Below is a small trained network, with its code and all its weights. Each question gives an input and a class and asks what happens when units are switched off, that is, made to give their printed mean instead of their output.

import numpy as np


def w(rows, s, z=0):
    codes = np.array(rows[::2]) - 128.0
    scale = np.full(codes.shape[1], s)
    scale[-1] = z or s
    return codes * scale


def norm(h):
    return h / np.sqrt((h * h).mean(-1, keepdims=True) + 1e-5)


def f(y):
    return y / 2 * (1 + np.tanh(0.7978845608 * (y + 0.044715 * y**3)))


def log_softmax(a):
    a = a - a.max(-1, keepdims=True)
    return a - np.log(np.exp(a).sum(-1, keepdims=True))


def net(x, mask):
    res = np.array(x, float).reshape(1, 7) / 4 @ E
    u = 0
    for l in range(4):
        y = f(norm(res) @ A[l][:, :-1].T + A[l][:, -1])
        res = res + np.where(mask[u : u + 5], y, B[l][:, -1]) @ B[l][:, :-1]
        u += 5
    return log_softmax(norm(res)[-1] @ U[:, :-1].T + U[:, -1])


A, B = {}, {}
E = w([
[56,95,89,175,134,109,106,32,139,191],'x0',
[128,127,128,128,131,129,128,128,127,127],'x1',
[131,128,128,130,130,130,130,130,125,126],'x2',
[129,128,126,125,126,127,130,128,129,128],'x3',
[95,109,178,194,115,218,28,113,1,20],'x4',
[168,26,78,109,117,119,115,114,142,87],'x5',
[131,129,127,129,129,128,127,131,128,126],'x6',
],0.00078)
A[0] = w([
[126,111,138,163,84,129,48,105,76,61,238],'L0N1',
[230,234,160,68,140,100,245,203,210,157,96],'L0N2',
[54,61,30,76,202,26,158,44,218,248,75],'L0N3',
[140,136,121,134,135,153,159,107,117,129,132],'L0N4',
[141,133,134,156,77,140,118,101,115,103,253],'L0N5',
],0.0012,0.00053)
B[0] = w([
[102,108,107,77,180,204,237,97,97,149,183],'L0N1',
[2,129,111,111,151,84,8,205,67,209,198],'L0N2',
[204,213,103,216,6,120,158,59,165,42,246],'L0N3',
[118,115,136,136,120,131,122,143,145,130,129],'L0N4',
[92,103,108,107,184,149,209,100,140,155,160],'L0N5',
],0.00098,0.0012)
A[1] = w([
[223,45,26,60,112,86,178,174,188,141,73],'L1N1',
[220,112,85,26,145,66,175,252,181,150,57],'L1N2',
[148,163,193,73,136,179,59,186,76,22,42],'L1N3',
[195,22,105,177,107,171,45,121,77,18,3],'L1N4',
[100,105,106,98,125,123,111,145,129,161,106],'L1N5',
],0.0019,0.00057)
B[1] = w([
[174,78,213,204,186,155,72,27,115,2,253],'L1N1',
[41,39,232,135,207,182,29,131,30,40,255],'L1N2',
[212,162,47,190,100,148,248,69,145,149,207],'L1N3',
[104,125,97,2,99,68,178,188,189,196,242],'L1N4',
[137,147,144,142,116,154,114,143,116,79,125],'L1N5',
],0.0012,0.00099)
A[2] = w([
[77,195,208,56,177,92,77,255,117,161,3],'L2N1',
[119,56,124,135,126,193,79,153,37,29,106],'L2N2',
[123,223,176,111,95,178,152,173,72,138,63],'L2N3',
[101,194,72,114,114,109,206,113,156,226,22],'L2N4',
[80,135,118,182,58,183,108,65,83,130,154],'L2N5',
],0.002,0.00046)
B[2] = w([
[68,108,6,129,161,76,181,136,187,153,194],'L2N1',
[150,170,152,99,72,65,134,157,217,170,254],'L2N2',
[153,125,83,231,178,128,123,107,112,97,197],'L2N3',
[142,154,171,151,86,136,38,160,99,79,189],'L2N4',
[122,111,137,117,223,82,109,159,147,131,235],'L2N5',
],0.0018,0.0008)
A[3] = w([
[66,99,168,141,172,153,107,104,81,141,64],'L3N1',
[150,150,130,137,122,117,171,93,174,221,7],'L3N2',
[89,43,82,61,104,132,130,96,122,157,55],'L3N3',
[88,2,99,95,102,76,67,46,182,158,29],'L3N4',
[25,207,157,200,137,91,51,84,141,216,4],'L3N5',
],0.002,0.00039)
B[3] = w([
[124,73,126,133,196,169,136,132,111,129,138],'L3N1',
[210,146,96,124,60,141,121,159,109,45,128],'L3N2',
[88,114,110,148,89,166,85,190,82,160,161],'L3N3',
[128,193,83,210,143,143,106,173,93,138,253],'L3N4',
[161,102,178,7,83,142,168,112,142,142,218],'L3N5',
],0.0019,0.0016)
U = w([
[13,173,27,68,215,40,185,224,195,198,236],'0',
[182,238,127,246,185,202,217,170,42,77,121],'1',
[155,225,210,31,11,70,121,54,208,206,203],'2',
[45,101,231,56,213,220,120,23,52,197,134],'3',
[153,28,243,129,215,67,38,183,190,33,123],'4',
[214,62,89,2,19,194,214,207,110,65,4],'5',
[198,114,35,251,81,70,56,27,197,102,116],'6',
[38,52,33,179,64,208,31,191,37,206,67],'7',
],0.0057,0.00036)

Each question gives the input, the list of numbers given to net, and the class t.
The units are the neurons (one row each of A and B). Each row of codes is followed by its name. A weight is (code - 128) times the scale printed after its matrix; where a second scale follows, it is the last column's (A, B and U).
mask holds one flag per neuron, layer by layer. A switched-off neuron (its flag False) gives its mean, the last column of its row in B, instead of its output. The means were averaged over made-up inputs and are rounded, as every weight is.
A unit's drop is (log p(t) with every unit on - log p(t) with that unit switched off) / (log p(t) with every unit on - log p(t) with every unit switched off).
The circuit of an input: a set's keep is (log p(t) with only the set's units on - log p(t) with every unit switched off) / (log p(t) with every unit on - log p(t) with every unit switched off). Starting from the 12 units with the biggest drops (on a tie, the unit counted first), units are removed one at a time, each time the one whose removal leaves the highest keep (on an exact tie, the one counted first), for as long as the keep stays at least 0.8.
units of the circuit, in order: the units of the circuit, biggest drop first
most important unit: the unit with the biggest drop
k most important neurons: the k neurons with the biggest drops, biggest first
k most important neurons of layer l: the k neurons of layer l with the biggest drops, biggest first
input [-1,-5,-1,-1,5,1,1], class 5: 4 most important neurons => [L3N4; L1N4; L0N2; L1N3]
input [3,1,5,-4,-3,-7,-5], class 2: most important unit => L3N5
input [-7,-2,-2,-8,-4,-3,7], class 0: units of the circuit, in order => [L2N1; L0N2]
input [-5,-7,-7,5,-8,7,-3], class 4: units of the circuit, in order => [L1N1; L1N2]
input [2,-3,3,-6,-7,-8,-4], class 2: units of the circuit, in order => [L3N5; L2N4]
input [6,0,-6,2,-8,1,1], class 6: 2 most important neurons of layer 1 => [L1N1; L1N4]
input [-2,-6,2,1,0,0,2], class 0: 3 most important neurons => [L0N2; L0N3; L2N1]
input [-8,1,3,3,-5,-5,-2], class 0: units of the circuit, in order => [L2N1; L0N2]
input [-4,-4,-1,1,-1,-8,7], class 0: 2 most important neurons => [L2N1; L0N2]
input [2,3,-2,-2,5,-5,4], class 3: units of the circuit, in order => [L3N4; L3N5]
input [-4,2,-8,-4,8,3,8], class 5: 3 most important neurons => [L1N4; L3N4; L2N2]
input [5,4,3,-5,3,-1,1], class 3: units of the circuit, in order => [L3N5; L2N5]
input [0,-1,5,3,-7,8,1], class 4: 3 most important neurons => [L1N1; L1N2; L1N3]
input [-7,6,7,-6,0,-1,-6], class 0: 3 most important neurons => [L0N3; L2N1; L0N2]
input [-6,-3,4,-5,-2,-7,7], class 0: 2 most important neurons => [L2N1; L0N2]
input [0,-7,-2,5,-8,7,-3], class 4: 2 most important neurons => [L1N1; L1N2]
input [1,-8,4,-1,8,-2,6], class 3: most important neuron of layer 3 => [L3N4]
input [-3,-2,3,8,-8,1,3], class 4: 2 most important neurons => [L1N1; L1N4]
input [0,-8,5,-7,-8,6,-6], class 4: 3 most important neurons => [L1N1; L1N2; L1N3]
input [7,-3,6,0,-2,-1,7], class 2: 3 most important neurons of layer 1 => [L1N3; L1N1; L1N2]
input [-5,1,7,-7,-3,-1,-5], class 0: most important unit => L0N2
input [-7,8,-6,-4,-7,1,-6], class 4: 3 most important neurons => [L1N1; L1N2; L1N4]
input [0,-4,-6,5,5,2,-7], class 5: 2 most important neurons of layer 0 => [L0N2; L0N1]
input [-5,2,2,1,-7,1,3], class 4: 2 most important neurons of layer 1 => [L1N1; L1N2]
input [-3,5,1,4,0,-1,-6], class 0: 3 most important neurons => [L0N3; L0N2; L2N1]
input [6,0,3,1,-1,0,-8], class 2: 3 most important neurons of layer 2 => [L2N3; L2N1; L2N4]
input [0,-1,-5,-2,4,2,5], class 5: 2 most important neurons of layer 1 => [L1N3; L1N2]
